Here is a tiny trained network, its code and every weight. The questions are about switching its units off for an input and a class, where a switched-off unit gives its printed mean instead of its output.

import numpy as np


def w(rows, s, z=0):
    codes = np.array(rows[::2]) - 128.0
    scale = np.full(codes.shape[1], s)
    scale[-1] = z or s
    return codes * scale


def norm(h):
    return h / np.sqrt((h * h).mean(-1, keepdims=True) + 1e-5)


def f(y):
    return np.maximum(y, 0)


def log_softmax(a):
    a = a - a.max(-1, keepdims=True)
    return a - np.log(np.exp(a).sum(-1, keepdims=True))


def net(x, mask):
    res = np.array(x, float).reshape(1, 8) / 4 @ E
    u = 0
    for l in range(3):
        y = f(norm(res) @ A[l][:, :-1].T + A[l][:, -1])
        res = res + np.where(mask[u : u + 5], y, B[l][:, -1]) @ B[l][:, :-1]
        u += 5
    return log_softmax(norm(res)[-1] @ U[:, :-1].T + U[:, -1])


A, B = {}, {}
E = w([
[132,127,127],'x0',
[124,38,160],'x1',
[127,153,118],'x2',
[125,50,153],'x3',
[131,123,132],'x4',
[128,45,153],'x5',
[3,223,206],'x6',
[182,105,235],'x7',
],0.0055)
A[0] = w([
[201,154,185,3],'L0N1',
[186,131,246,40],'L0N2',
[127,71,96,118],'L0N3',
[74,112,60,120],'L0N4',
[223,245,137,235],'L0N5',
],0.011,0.00058)
B[0] = w([
[65,50,75,200],'L0N1',
[2,114,30,254],'L0N2',
[59,108,176,191],'L0N3',
[40,60,87,198],'L0N4',
[136,157,14,251],'L0N5',
],0.0096,0.0048)
A[1] = w([
[102,202,242,196],'L1N1',
[164,40,227,150],'L1N2',
[254,94,97,3],'L1N3',
[156,70,50,31],'L1N4',
[113,146,90,165],'L1N5',
],0.0094,0.0011)
B[1] = w([
[236,176,251,153],'L1N1',
[56,110,122,177],'L1N2',
[238,184,254,152],'L1N3',
[141,206,219,253],'L1N4',
[91,91,65,221],'L1N5',
],0.0087,0.0042)
A[2] = w([
[41,199,178,247],'L2N1',
[46,207,152,109],'L2N2',
[154,87,122,29],'L2N3',
[245,26,83,109],'L2N4',
[105,103,113,19],'L2N5',
],0.011,0.0011)
B[2] = w([
[195,77,186,253],'L2N1',
[200,121,138,243],'L2N2',
[125,200,112,138],'L2N3',
[209,189,248,161],'L2N4',
[78,94,146,183],'L2N5',
],0.012,0.0053)
U = w([
[108,182,123,255],'0',
[227,219,246,126],'1',
[134,147,90,181],'2',
[93,169,120,169],'3',
[2,147,52,10],'4',
[140,148,111,105],'5',
[139,124,98,76],'6',
[52,232,157,95],'7',
],0.0073,0.0047)

Each question gives the input, the list of numbers given to net, and the class t.
The units are the neurons (one row each of A and B). Each row of codes is followed by its name. A weight is (code - 128) times the scale printed after its matrix; where a second scale follows, it is the last column's (A, B and U).
mask holds one flag per neuron, layer by layer. A switched-off neuron (its flag False) gives its mean, the last column of its row in B, instead of its output. The means were averaged over made-up inputs and are rounded, as every weight is.
A unit's drop is (log p(t) with every unit on - log p(t) with that unit switched off) / (log p(t) with every unit on - log p(t) with every unit switched off).
The circuit of an input: a set's keep is (log p(t) with only the set's units on - log p(t) with every unit switched off) / (log p(t) with every unit on - log p(t) with every unit switched off). Starting from the 12 units with the biggest drops (on a tie, the unit counted first), units are removed one at a time, each time the one whose removal leaves the highest keep (on an exact tie, the one counted first), for as long as the keep stays at least 0.8.
circuit, biggest first: the units of the circuit, biggest drop first
unit that matters most: the unit with the biggest drop
k most important neurons: the k neurons with the biggest drops, biggest first
top k neurons in layer l: the k neurons of layer l with the biggest drops, biggest first
drop when u is switched off: that unit's drop, to one decimal
input [-5,1,4,-5,5,6,2,8], class 4: circuit, biggest first -> L0N2
input [-7,5,-5,6,2,0,7,2], class 1: circuit, biggest first -> L0N1; L0N4; L1N1
input [-2,5,7,1,4,-1,-7,-5], class 1: 2 most important neurons -> L0N2; L2N4
input [1,3,-1,-2,0,6,6,-3], class 1: 2 most important neurons -> L0N2; L0N5
input [7,3,-6,5,-4,2,-2,7], class 4: circuit, biggest first -> L0N2; L2N1
input [-7,-4,0,7,-5,7,-7,3], class 1: top 2 neurons in layer 0 -> L0N4; L0N2
input [2,0,4,-4,4,-3,4,7], class 4: top 2 neurons in layer 0 -> L0N2; L0N1
input [3,1,-2,-7,-7,-3,2,7], class 4: 2 most important neurons -> L0N2; L0N1
input [2,0,5,6,-3,-7,7,-6], class 1: 2 most important neurons -> L0N2; L0N5
input [-5,0,-6,2,1,4,6,0], class 1: top 3 neurons in layer 0 -> L0N5; L0N1; L0N4
input [5,1,-7,-8,-6,-2,7,8], class 4: top 3 neurons in layer 1 -> L1N4; L1N3; L1N5
input [4,-4,1,-8,1,1,8,3], class 1: drop when L2N1 is switched off -> 0.2
input [-4,-5,2,2,-2,6,7,2], class 1: drop when L0N3 is switched off -> 0.0
input [-6,-1,1,2,-1,-3,-6,3], class 1: unit that matters most -> L2N4
input [-3,6,6,-2,-3,1,3,7], class 4: drop when L0N1 is switched off -> 0.1
